In the rows, zero is written as 128.
Each row of numbers belongs to one of the elements below and depends on some of the facts about them. Some rows are named. Which element is each other row?

Named rows:
flibrul: [149 127 145 131 114  98 123 158 122 121 189 140  93 143  95 146 125 104
 121 113  89 117 123  87 131 116 127 140  99 147 128 114]
groflon: [149 126 148 141 118  99 129 164 122 124 191 135  99 141  95 148 118 106
 117 110  87 110 120  88 127 120 122 135  91 145 126 115]
klaplen: [156 127 123 133  82  77 127 170 136 132 185 143 112 158 100 136 130 112
 151 127  92 120 123  85 128 106 101 135  99 158 140 110]
gegon: [156 126 147 132 113  92 119 161 124 115 189 142  93 142  98 152 124 108
 119 113  86 117 126  87 130 114 129 139  97 151 125 112]
draka: [149 134 135 177 118  74 124 162 117 129 210 116  49 166  71 150 110  94
 136 145 127 138 116  73  84 111 137 117  85 194 163  78]
sepim: [148 161 128 123 108 136 167 170 115 159 208  78 128 118 101 180 134  98
 120 110  74 111 115  84 105 124 104 125 111 171 116 131]
staza: [190 132 123 166  98 114 159 169 125 164 209 103  81 140 118 158 146 129
 112 127  95 123 126  92  71 114 154 146 121 173 153 151]
tefa: [155 137 168 141  78  90  70 132 137 130 180 146 101 151  87 164 115 125
 118 103  82 136 137  76 133 122 135 159  79 132 109 103]
puzifle: [180 124 146 124 106 105 121 172 113  98 193 140  94 146 104 158 128 116
 128 100 100 115 137  86 139 118 124 146  96 141 117 104]
drapli: [134 147 139 153 140  86 127 161 109 129 209 125  89 157  68 157  98  90
 130 117 101 111 102  76 111 118 106 111  81 164 137  86]
trerak: [125 102 185 154 138 111  99 150 121  75 204 129  69 129  53 172  99  80
 106  96  95 131 124  98 114 127 137 132 111 132 100  83]
klutritun: [208 126 145 114  91 114 118 185 103  87 204 136  97 155 107 155 127 131
 141  96 117 114 155  81 146 118 110 138  89 144 118  92]
plistogral: [140 105 173 135  85 109  53 139 148 108 200 118  81 139  47 147 101 108
 120 124 102 133 153  85 103 128 108 128 114 161 111  83]
staren: [155 152 152 152  99  67  71 130 128 146 190 141  57 161  66 167 102 110
 125 117 113 143 124  47 132 114 142 149  59 170 140  67]
bovin: [160 121 122 124 119 109 115 145 139 106 177 126  98 148  83 123 143 125
 140 148  91 122  98 103 127 131 133 168 119 180 124 120]
tugrir: [146 119 179 118 100  78  95 158 109  93 186 131 100 148  97 156 153  82
 116 113  81  92 145  93 126  56 144 149 106 169 155 126]
stiflek: [170 120 126 107 134  92 120 163 121 162 189 145  67 133  81 144 110  93
 109 114 110 100 110  58 149 127 132 133  73 186 163  98]
tebu: [154 128 137 132 102  90 117 162 131 127 190 137  96 148  98 140 127 108
 127 123  89 117 128  84 121 114 119 136  96 158 138 115]
vamus: [145 128 156 141  84  81 110 157 132 119 177 164 111 150  99 164 119 106
 128  95  78 129 119  92 142 113 125 167  86 117 116 113]
bizal: [165  96 180  83 112  92  92 160 118 109 171 157  79 122  94 158 151  74
  89  90  81  80 140  91 170  67 173 169 103 168 160 124]

There are 2 kinds of fact about the elements: Θ, Ψ.
Θ: sits directly inside; Ψ: points at
[beklom,diliklon,groskan,kluste,klutritun,nepi,sofel,trorem] Θ skurul
[beti,fiko,stalo] Θ draka
[bizal,flodro,legriske,tugrir] Θ plelur
[bovin] Θ maro
[brabri,librik,puse,ruflo,simes,stiplol,tunogir,zegram] Θ vebribro
[breplol,drudus,dumil,flapus,plistogral,troma] Θ vamus
[brofleve,fakas,gedris,stiflek,tuplage] Θ groflon
[bropu] Θ stiflek
[brubror] Θ stofar
[brugri,feskas,klerin,trigrir] Θ beti
[dake] Θ skubrom
[defo] Θ sonem
[digobre,loluso,zorom] Θ stenor
[dolin,koplom,lofla,mevo,skubrom] Θ matum
[drapli] Θ stiplol
[dregakel,gegon] Θ plipli
[fenil,flabom,skalik,trobok] Θ fabaple
[flene,piri,sefoste,stebal,stigrogom,sudu,tebrur,tobral] Θ trobok
[flibrul] Θ grugusor
[flofan] Θ flabom
[gafam,plelum,tresti] Θ dumil
[gatates] Θ skalik
[graklar,puzifle,skurul] Θ stetik
[gridran] Θ troma
[gronim] Θ dregakel
[groranak,maro,stenor] Θ grefol
[klaplen] Θ sokam
[klegrudrim,siston] Θ tunogir
[klifom,moro,skipo,tiski] Θ rufu
[klome,lasar,pilebre,skiskil] Θ groranak
[kodrel,sepim,skazun] Θ gedris
[lotro] Θ flibrul
[mari,plabon,saka,skosem,skubatrer] Θ sebrim
[moge,plebok,rufu,sili,tumem] Θ mogru
[mutren] Θ drudus
[plelur,puzan,stofar] Θ migridrak
[sokam,sonem] Θ tebu
[staren,tanek,tefa] Θ flapus
[staza] Θ fiko
[tigu] Θ trerak
[vusezu] Θ stalo
[zekle] Θ breplol
bizal Ψ [sebrim]
brofleve Ψ [graklar,plebok,klifom,brabri]
brubror Ψ [staza,skubatrer,skipo,matum,dake]
flene Ψ [plelur,plistogral,tebrur,stebal]
gafam Ψ [mutren,zegram]
grefol Ψ [klutritun]
groskan Ψ [tebu,bovin]
klome Ψ [moro,vebribro,sebrim]
kodrel Ψ [saka]
koplom Ψ [fakas]
lasar Ψ [bropu,trobok]
mari Ψ [diliklon,staren,draka]
mevo Ψ [diliklon,legriske,brugri,skalik]
moge Ψ [dumil,sefoste]
mogru Ψ [kluste,stiflek,vebribro]
plelum Ψ [klegrudrim,drapli,draka]
plipli Ψ [klaplen]
puse Ψ [dolin,fakas,tumem]
ruflo Ψ [beti,draka]
skiskil Ψ [loluso,stigrogom,flodro]
skubrom Ψ [sepim,skipo,bropu,breplol]
sofel Ψ [staren,stiflek,klerin,stalo]
stetik Ψ [puzan,stebal]
stiplol Ψ [vebribro]
tanek Ψ [moro]
tigu Ψ [siston,breplol]
tobral Ψ [graklar,skurul,dake,librik,tresti]
trerak Ψ [plelur,fenil,beti]
trigrir Ψ [lotro,skurul,nepi]
trorem Ψ [flofan,piri,skosem,fabaple,feskas,sonem]
vamus Ψ [migridrak]
vusezu Ψ [loluso,maro]
zorom Ψ [migridrak,klaplen,fiko]

Which element is each row?
No name comes twice in this set of rows, the named rows included.
[233 107 134  73 110 118 113 181 105 112 190 149  62 136  96 154 125 119
 123  80 132 103 147  65 186 124 134 152  80 162 135  83] -> kluste
[151  92 179 129 119 124  96 161 123  70 200 133  81 127  66 166 103  94
 110  91  94 122 140  99 129 127 126 139 115 127  97  90] -> stetik
[149 102 169 117  97  99  80 157 131  91 200 114  85 136  63 140 127  90
 122 128  96 107 152  96 103  90 119 119 122 178 139  99] -> puzan
[173 114 132 149 114  79 134 167 123 152 192 144  45 149  91 143 121 101
 114 122 118 120 114  71 120 125 163 146  80 180 175 105] -> stalo
[161 123 112 121 103  99 125 149 148 114 174 130 111 159  84 114 144 129
 163 155  92 124  95 113 133 127 115 174 121 184 133 122] -> loluso
[198 154 134 151 120  88 127 175  88  92 210 125  66 173  91 175 113 112
 154 102 142 130 136  63 131 105 122 129  68 169 133  57] -> diliklon
[151 139 143 121 133 149 161 139 126 100 182  95 111 118  91 167 157 110
 121 115  67 137  84 116 132 142 159 197 127 171  88 133] -> lasar
[164  99 144  91 137 107 123 165 123 148 176 168  78 115  89 151 108  89
  87  80  88  89 107  73 180 138 146 151  79 143 138 116] -> stiplol
[149 145 154 130 110 127 161 159 114 115 194 106 107 116 108 194 139  94
 106  90  70 129 120  99 130 119 147 158 112 144 101 126] -> tigu
[162 132 137 202 101  63 147 180 116 143 205 135  52 176 101 153 124 109
 131 134 122 140 113  86  80 121 165 136  81 172 182 104] -> brugri
[146 136 182 142  86  90  73 135 134 115 176 160  99 150  91 176 112 116
 109  87  74 138 136  82 149 130 145 173  76 110  98 102] -> gafam
[178  85 143  78 158 130 119 139 137 109 154 164  66 112  78 134 138 109
  96  99  85 104  84 102 198 154 186 210 108 162 114 125] -> klome

Now the same elements, written a new way:
Some elements and their rows:
ruflo: [148 104 130 140 114 118 131 138 129 118 140 122 122 125 133 114 118 123
 144 126 134 119 140 138 134 108 123 142 136 135 138 135 131 140 135 128
 141]
draka: [128 124 143 120 124 133 122 114 125 123 138 130 124 122 136 139 113 122
 130 130  86 119 113 111 118 150 123 115 125 128 123 143  98 114 151 119
 120]
tresti: [113 138 127 138 131 127 139 130 127 154 111 137 117 125 121 143 140 128
 120 130 170 144 117 120 150 132 149 107 126 130 121 133 147 128 134 130
 134]
skurul: [132 128 127 101 127 140 104 133 111 212 107 112 140 133 133 142 130 121
 115 108 120 149 121 122 129 140 120 123 130 112 104 136  85 116 127 123
 132]
klutritun: [101  63  90  73 118 130 126 104  87 157 116 127 150 147  98 129 101 131
 122 205 163 151 118 135  84 107 131 132 139 109 134  97 209 115  59 147
 123]
grefol: [109  78 105  94 119 128 132 100 109  83 126 121 148 145 103  94 106 119
 122 204 112  93 140 124  86 112 109 119 133 119 150  97 238  71   7 123
 125]
maro: [ 97 146 125 107 143 141 134 117 107 136 134 124 135 121 116 109 147 128
  97 107 120 127 130 115 131 142 136 119 128 116 134 140 122  83  63 108
 135]
groskan: [141  83  70 131 146 120 121 151 143 173  96 122 139 145 149  98 128 161
 161  88 126 142  83 132 131 130  78 152 127 119  67  78 202 126 131 113
 135]
zorom: [146 129 115 131 124 132 126 147 152  99 169 108 132 136 125 112 128 115
 123 115 147 103 137 144 146 111 130 133 118 126 135 119 187 136  82 101
 134]
klaplen: [138 123 122 128 130 134 136 137 133 143 148 127 131 134 123 141 132 124
 120 117 137 126 129 126 139 122 134 121 125 126 141 126 145 148 134 114
 134]
skosem: [100 122 131 117 127 131 141 112 109  92 118 142 123 127 127 139 111 127
 131 155 139 156 125 135 107 132 136 128 135 130 126 129 127 141 145 130
 117]
tanek: [137 118 132 149 115 114 120 129 152 133 118 129 118 127 127 125 122 120
 143 147 162 112 125 133 148 110 135 123 127 136 118 128 166 121 119 144
 135]
sepim: [118 133 126 127 136 132 140 125 119 130 143 137 128 127 126 139 136 132
 121 112 141 139 125 127 136 130 141 125 129 127 133 133 113 150 145 121
 133]
puzan: [119 126 137 130 129 130 134 121 128 114 133 141 123 125 132 138 115 125
 134 124 134 141 126 135 126 124 133 131 132 131 127 136 120 145 151 122
 121]
skubatrer: [116 134 126 126 134 133 138 129 122 132 139 133 127 126 124 138 135 131
 119 113 142 143 125 128 136 131 143 125 128 127 131 133 122 147 140 120
 131]
troma: [130 131 137 138 125 123 123 126 132 159  93 127 123 128 128 127 135 120
 128 142 125 114 126 109 138 134 119 103 126 131 117 130 138  93 113 132
 133]
dake: [115 133 126 126 135 133 139 129 122 133 138 134 126 126 126 138 135 131
 120 113 141 142 124 128 135 131 142 126 128 126 132 133 117 144 141 121
 130]
flodro: [100 129 117 116 146 129 142 115 106 152 150 143 135 122 109 124 149 143
 108 114 152 135 123 120 136 125 156 131 131 119 145 136 114 126 108 136
 141]
feskas: [105 115 129 105 122 130 136 107 110  74 157 136 120 121 125 141 107 131
 129 164 122 144  99 126 103 150 146 126 125 131 123 135 117 143 159 134
 117]
librik: [126 121 123 127 129 131 150 138 106 140 134 128 122 123 127 130 137 130
 121 109 140 148 133 127 137 127 134 127 135 128 143 140 113 147 150 114
 143]

Which element is each row?
No name comes twice in this set of rows, the named rows included.
[106 111  81 137 163 134 159 143 139  85 102 142 123 136 150  96 128 155
 147  82 118 153  88 127 124 148  84 134 125 128  82  84 222 120 129  74
 122] -> bovin
[138 112 124 131 124 123 142 139 115 125 136 123 124 126 128 118 130 129
 133 125 140 131 137 132 132 117 124 136 134 131 141 132 128 142 137 124
 143] -> simes
[149 108 123 117 111 123  95 134 137 168 132 110 135 135 134 128 110 120
 142 128 152 132 124 151 133 108 125 152 128 121 104 126 126 139 122 142
 130] -> sofel
[138 117 115 110 121 128 105 137 123 176 128 114 137 134 130 132 122 126
 131 126 154 147 120 143 130 118 128 145 129 118 105 123 122 142 124 140
 131] -> beklom
[129 119 142 113 124 133 120 111 126 115 153 128 123 120 135 138 112 123
 130 134  80 113 103 109 117 157 128 114 121 129 122 144  92 116 156 121
 121] -> beti
[146 121 131 117 128 136 126 128 130 146 159 117 132 131 127 141 131 122
 117 122  88 102 114 104 130 148 126 103 118 124 139 135 119 121 138 109
 130] -> fiko
[136 128 148 141 131 122 110 111 146 127 121 140 138 135 138 126 120 119
 141 125  99  93 143 123 126 116 109 125 130 132 125 128 115 116 119 134
 126] -> mogru
[118 102  95 139 161 131 150 134 131 140  74 143 130 137 153 104 135 157
 149  84  71 136  91 100 118 161  65 117 129 126  87  88 181  96 146  87
 126] -> tebu
[121 132 147 136 124 129 126 119 130 153  88 134 118 125 134 139 122 115
 130 137 120 128 125 112 133 138 120 101 130 132 115 139 129  96 132 124
 122] -> plistogral
[126 126 117 105 127 137 114 137 114 189 126 118 136 132 127 143 129 127
 120 110 156 162 117 139 135 129 139 138 129 114 108 132 105 145 136 129
 133] -> nepi
[191 193 137 113 165 135 128 158 133 181 127 150 106 112 109 122 123 156
 119 149 150 158 125 127  91 110 105 165 115 133 164 127 126  98 142 168
  57] -> sefoste

The same elements again, as new rows of numbers:
Some rows with their names:
loluso: [116 124 142 127 130 163 121 120 143  78 128 110 122 139 130 123 116 140
 137 109 120 118 120 138 144 136 134 121]
skipo: [121 122 122 127 124 128 128 117 125 116 152 131 127 130 116 136 130 115
 149 128 135 128 116 131 143 118 127 121]
diliklon: [ 97 125 130 131 135 114  64 137 144 125 168 117 127 119 119 131 137 141
 131 126  99 141 138 158 134 125 126 140]
trorem: [120 139 110 131 126 131  65 154 136 144 156 126 124 118 140 113 119 139
  94 132 101 132 127 147 114 125 128 139]
zegram: [164 123 111 141 109 156 105  86 152  84 138 123 141 129 133 138 119 108
 167 145 142 121 118 157 142 130 113 114]
gronim: [128 130 122 125 125 129 126 130 123 129 136 132 124 128 128 126 124 129
 125 130 127 124 121 124 123 122 129 126]
skiskil: [133 139 124 121 129 166 122 131 129  95 102 122 114 134 136 116 101 149
 107 120 131 102 113 124 115 132 139 128]
stalo: [128 118 142 129 125 131 147 125 129 134 140 134 133 127 118 138 145 130
 134 124 104 150 135 140 137 133 134 133]
beti: [124 121 131 128 121 126 150 128 120 133 148 139 132 128 114 138 140 121
 125 128 116 152 128 128 140 129 135 132]
fabaple: [122 124 135 130 110 113 143 131 126 121 150 115 138 137 134 126 135 105
 107 124  99 161 133 116 143 139 128 131]
tobral: [144 141 120 123 125  83 131 125 112 129  87 106 123 127 143 123 125 111
 134 148 126 112 141  96 108 121 125 142]
legriske: [120 120 138 127 128 127 134 127 132 130 155 128 121 127 116 128 139 132
 151 124  92 137 136 135 138 118 129 121]
plebok: [129 121 131 133 130 130 143 118 127 120 127 132 139 130 119 142 136 110
 142 130 150 139 129 129 152 138 128 133]
skosem: [118 128 133 133 126 135 133 138 134 130 159 122 127 132 129 116 127 114
 134 122  96 146 141 123 155 129 123 115]
moge: [115 129 134 123 125 151 112 165 108 163  99 133 116 136 160 101 132 136
 122 100 212  87  70  96 137 115 151 138]
bizal: [145 138 119 124 136 132 137 143 117 158 111 142 114 118 127 117 124 140
 132 138 107 116 140 119 111 115 133 129]
flodro: [128 123 125 135 133 143 130 129 128 121 141 124 132 135 134 124 127 102
 150 120 152 121 116 131 155 126 126 119]
sokam: [142 123 135 129 126 139 137 125 129 133 115 132 135 127 131 133 136 135
 120 127 129 134 127 142 122 137 134 135]
tiski: [139 129 122 130 135 136 135 133 124 138 128 133 123 125 128 122 126 121
 144 130 124 120 130 125 134 119 129 122]
tebu: [120 107 120 129 170 121 175 122 110 105 160 110 164 142 125 152 125  74
  88 103 141 136 120 183 108 138 127 119]

Name these rows:
No name comes twice in this set of rows, the named rows included.
[124 126 137 133 132 158 140 124 134  94 113 118 135 139 130 132 120 122
 123 115 147 130 123 131 154 150 134 133] -> maro
[116 125 136 124 115  92 147 124 118 121 134 117 134 133 123 138 139 113
 116 133 106 155 137 110 133 133 130 141] -> skalik
[150 128 109 127 171 139 165 146 111 145 134 122 137 127 140 119 113 102
  95 116 103 111 138 165  87 118 127 111] -> kodrel
[125 129 128 130 122  91 128 125 120 109 120  92 135 140 149 122 129  84
 140 130 137 124 130 104 144 127 122 133] -> stigrogom
[123 119 121 131 168 127 163 137 120 122 165 110 144 135 129 127 118  88
 108 107  99 130 142 166 118 125 121 106] -> saka

Now the same elements, written a new way:
Named rows:
feskas: [139  92 127 142 124 119 120  99 142  91 129 109 104]
skazun: [145 111 116 137 124 114 129 113 129  95 127 119 120]
pilebre: [135 106 134 152 121 130 140 123 135 124 114 114 129]
flibrul: [138 138 124 148 119 110 143 111 146 120 140 117 102]
bovin: [145  96 134 148 140 123 131 117 137 108 121 111 126]
stofar: [165  59 148 141 205  84  91 107 149  47 155 120 119]
gegon: [140 121 116 144 117 114 137 111 129 109 125 115 114]
sofel: [128 126 102 120 124 140 166 135 109 146 111 118  84]
groskan: [131 131  91 110 137 127 151 122 103 140 111 124  90]
skurul: [157 121  89 130 143 102 157 100 137 133 140 118  97]
tigu: [139 156 116 124  93 114 140 127 116 128 106 114  87]
stebal: [ 73 173 102 153  76  97 144 100 110 167 112 111  90]
klegrudrim: [160 104 110 154 152 105 139  89 130  77 132 120 129]
dumil: [156 159 117 137 111 107 154 137 141 119 137 122 114]
simes: [164  88 112 148 169  96 119  90 131  68 128 120 134]
vamus: [174 157 200 129 146 150 140 175  88 131 100 128  98]
groflon: [139 125 126 146 132 110 131 111 145 101 148 118 103]
stetik: [ 86 201  76 111 117 137 151 117 108 171 117 138  69]
mogru: [ 77 130 137 107 129 135 118 157 141 144 114 123  87]
tebu: [145 128 129 142 140 104 127 111 146 103 142 118 104]

Name these rows:
No name comes twice in this set of rows, the named rows included.
[ 71 204 101 138 115 144 150 131 110 145 132 140  71] -> trerak
[180  88 248 147 169 181 121 173  73 125  63 121 117] -> zorom
[ 20 231  87 139  55 127 158 116  81 205  90 127  64] -> flene
[134 114 148 173 129 126 146 114 153  79 156 111  84] -> draka
[115 123 136 124 127 129 111 112 119 109 109 117  79] -> trigrir

